Here is a tiny trained network, its code and every weight. The questions are about switching its units off for an input and a class, where a switched-off unit gives its printed mean instead of its output.

import numpy as np


def w(rows, s, z=0):
    codes = np.array(rows[::2]) - 128.0
    scale = np.full(codes.shape[1], s)
    scale[-1] = z or s
    return codes * scale


def f(y):
    return np.maximum(y, 0)


def log_softmax(a):
    a = a - a.max(-1, keepdims=True)
    return a - np.log(np.exp(a).sum(-1, keepdims=True))


def net(x, mask):
    res = np.array(x, float).reshape(1, 7) / 4 @ E
    y = f(res @ A[0][:, :-1].T + A[0][:, -1])
    res = res + np.where(mask, y, B[0][:, -1]) @ B[0][:, :-1]
    return log_softmax(res[-1] @ U[:, :-1].T + U[:, -1])


A, B = {}, {}
E = w([
[226,74,146,69,230],'x0',
[126,127,129,130,128],'x1',
[98,55,175,40,60],'x2',
[177,118,241,205,107],'x3',
[128,129,127,128,128],'x4',
[10,80,169,151,223],'x5',
[149,3,43,213,97],'x6',
],0.0036)
A[0] = w([
[136,60,85,166,111,42],'neuron 1',
[47,181,124,176,58,45],'neuron 2',
[91,128,108,169,60,99],'neuron 3',
[97,52,147,59,54,86],'neuron 4',
[139,40,78,177,104,22],'neuron 5',
[164,112,237,205,113,51],'neuron 6',
[137,60,93,162,109,28],'neuron 7',
[139,185,82,187,163,70],'neuron 8',
[190,98,143,86,204,33],'neuron 9',
[132,46,71,189,101,62],'neuron 10',
[114,202,179,78,138,64],'neuron 11',
[103,141,57,85,143,56],'neuron 12',
[152,121,201,168,112,56],'neuron 13',
[104,55,173,46,51,40],'neuron 14',
[111,80,155,75,85,60],'neuron 15',
[172,101,136,93,176,47],'neuron 16',
[159,212,62,225,207,29],'neuron 17',
[132,42,74,180,105,37],'neuron 18',
[113,200,180,90,134,34],'neuron 19',
[68,166,122,161,71,59],'neuron 20',
[110,193,168,76,141,51],'neuron 21',
[146,124,183,160,117,66],'neuron 22',
[194,85,147,105,217,57],'neuron 23',
[100,139,55,84,142,59],'neuron 24',
[45,177,120,172,47,40],'neuron 25',
[156,124,213,181,118,58],'neuron 26',
[99,141,42,77,146,51],'neuron 27',
[75,159,123,157,78,64],'neuron 28',
[124,177,158,97,136,43],'neuron 29',
[43,89,166,145,189,2],'neuron 30',
[216,167,106,109,66,34],'neuron 31',
[151,204,70,212,201,32],'neuron 32',
[101,224,178,73,146,44],'neuron 33',
[108,210,179,74,136,50],'neuron 34',
[238,178,96,101,44,16],'neuron 35',
[150,122,184,162,117,68],'neuron 36',
[46,90,156,152,204,30],'neuron 37',
[77,130,3,37,154,55],'neuron 38',
[168,109,136,102,175,60],'neuron 39',
[231,155,82,104,29,37],'neuron 40',
[109,137,73,93,142,68],'neuron 41',
[108,74,158,70,79,58],'neuron 42',
[119,139,130,115,126,111],'neuron 43',
[126,141,153,113,134,93],'neuron 44',
[200,79,142,81,198,33],'neuron 45',
[26,65,179,161,222,27],'neuron 46',
[158,118,219,184,111,49],'neuron 47',
],0.0072,0.0052)
B[0] = w([
[141,110,83,176,173,159],'neuron 1',
[166,78,103,42,118,201],'neuron 2',
[165,141,91,77,139,219],'neuron 3',
[141,138,221,127,167,230],'neuron 4',
[143,97,71,197,179,170],'neuron 5',
[141,127,132,182,29,196],'neuron 6',
[140,98,87,186,172,145],'neuron 7',
[130,108,197,123,146,167],'neuron 8',
[166,85,97,49,123,173],'neuron 9',
[157,152,80,171,196,217],'neuron 10',
[141,120,89,180,174,205],'neuron 11',
[127,109,121,162,58,157],'neuron 12',
[130,111,123,162,63,152],'neuron 13',
[97,74,230,140,167,183],'neuron 14',
[110,90,188,133,143,152],'neuron 15',
[146,100,100,78,135,148],'neuron 16',
[107,83,243,123,173,191],'neuron 17',
[145,112,73,185,187,185],'neuron 18',
[143,107,74,178,174,167],'neuron 19',
[150,89,108,64,122,178],'neuron 20',
[140,112,94,176,179,180],'neuron 21',
[128,112,122,150,81,142],'neuron 22',
[190,107,105,55,119,202],'neuron 23',
[129,109,121,163,56,163],'neuron 24',
[163,72,98,37,121,203],'neuron 25',
[131,115,123,168,55,168],'neuron 26',
[127,108,121,169,45,172],'neuron 27',
[146,95,109,73,124,168],'neuron 28',
[137,111,98,161,161,140],'neuron 29',
[10,151,87,109,143,156],'neuron 30',
[34,135,98,104,125,170],'neuron 31',
[107,76,232,127,164,178],'neuron 32',
[151,116,79,188,189,214],'neuron 33',
[144,112,85,184,181,201],'neuron 34',
[4,140,92,99,128,190],'neuron 35',
[129,116,126,154,79,145],'neuron 36',
[28,168,103,105,138,185],'neuron 37',
[147,139,135,188,4,250],'neuron 38',
[153,105,108,83,126,150],'neuron 39',
[23,180,96,108,141,215],'neuron 40',
[127,112,121,153,77,148],'neuron 41',
[110,88,198,132,147,159],'neuron 42',
[129,114,124,133,131,135],'neuron 43',
[122,110,112,138,133,138],'neuron 44',
[178,84,85,59,121,179],'neuron 45',
[19,198,90,95,130,228],'neuron 46',
[129,109,124,169,45,168],'neuron 47',
],0.039,0.0017)
U = w([
[154,114,72,198,205,80],'0',
[32,180,105,91,131,77],'1',
[191,90,108,32,113,84],'2',
[153,129,147,195,22,86],'3',
[127,104,253,130,182,85],'4',
[147,168,134,129,138,252],'5',
[147,169,136,119,138,234],'6',
],0.0063,0.012)

Each question gives the input, the list of numbers given to net, and the class t.
The units are the neurons (one row each of A and B). Each row of codes is followed by its name. A weight is (code - 128) times the scale printed after its matrix; where a second scale follows, it is the last column's (A, B and U).
mask holds one flag per neuron, in row order. A switched-off neuron (its flag False) gives its mean, the last column of its row in B, instead of its output. The means were averaged over made-up inputs and are rounded, as every weight is.
A unit's drop is (log p(t) with every unit on - log p(t) with that unit switched off) / (log p(t) with every unit on - log p(t) with every unit switched off).
The circuit of an input: a set's keep is (log p(t) with only the set's units on - log p(t) with every unit switched off) / (log p(t) with every unit on - log p(t) with every unit switched off). Starting from the 12 units with the biggest drops (on a tie, the unit counted first), units are removed one at a time, each time the one whose removal leaves the highest keep (on an exact tie, the one counted first), for as long as the keep stays at least 0.8.
circuit, biggest first: the units of the circuit, biggest drop first
k most important neurons: the k neurons with the biggest drops, biggest first
drop when u is switched off: that unit's drop, to one decimal
input [-4,3,5,7,7,-7,-6], class 1: 3 most important neurons : (neuron 35; neuron 40; neuron 31)
input [2,0,-7,-2,0,-3,6], class 4: circuit, biggest first : (neuron 17; neuron 32)
input [8,0,-8,-3,0,-7,2], class 2: circuit, biggest first : (neuron 23)
input [3,6,-6,-7,4,-8,4], class 1: circuit, biggest first : (neuron 40; neuron 35)
input [6,-6,1,-7,1,-8,-8], class 0: 4 most important neurons : (neuron 33; neuron 34; neuron 11; neuron 21)
input [8,-1,-2,-6,2,-5,6], class 2: circuit, biggest first : (neuron 45; neuron 23)
input [5,4,-6,3,5,3,1], class 4: 2 most important neurons : (neuron 17; neuron 32)
input [-6,-2,5,2,2,1,-2], class 2: 2 most important neurons : (neuron 25; neuron 2)
input [7,1,-2,2,5,7,0], class 1: 2 most important neurons : (neuron 46; neuron 37)
input [6,6,8,0,-4,4,-4], class 4: circuit, biggest first : (neuron 14; neuron 4)
input [7,0,-5,-8,-8,-4,7], class 3: 2 most important neurons : (neuron 38; neuron 27)
input [-4,7,-7,-6,3,1,-8], class 0: circuit, biggest first : (neuron 33; neuron 34)
input [-8,-6,-7,4,-2,-8,7], class 1: 3 most important neurons : (neuron 40; neuron 35; neuron 31)
input [8,6,-7,0,0,-1,-7], class 2: circuit, biggest first : (neuron 23; neuron 9)
input [8,3,5,-8,-8,0,1], class 2: most important neuron : (neuron 45)
input [6,7,7,7,5,4,6], class 3: 4 most important neurons : (neuron 6; neuron 47; neuron 26; neuron 13)
input [4,-8,-8,4,-6,-5,-3], class 4: 2 most important neurons : (neuron 17; neuron 32)
input [-6,-1,-8,-8,-1,2,3], class 3: 4 most important neurons : (neuron 38; neuron 27; neuron 24; neuron 12)
input [-7,-6,4,-7,5,-6,4], class 2: 2 most important neurons : (neuron 25; neuron 3)
input [8,-2,4,8,1,-7,-5], class 2: circuit, biggest first : (neuron 45)
input [-4,-8,-4,-8,2,2,6], class 3: drop when neuron 32 is switched off : 0.0
input [5,7,7,-4,-2,-5,-2], class 4: drop when neuron 42 is switched off : 0.1
input [4,6,5,3,3,-6,5], class 1: drop when neuron 35 is switched off : 0.3
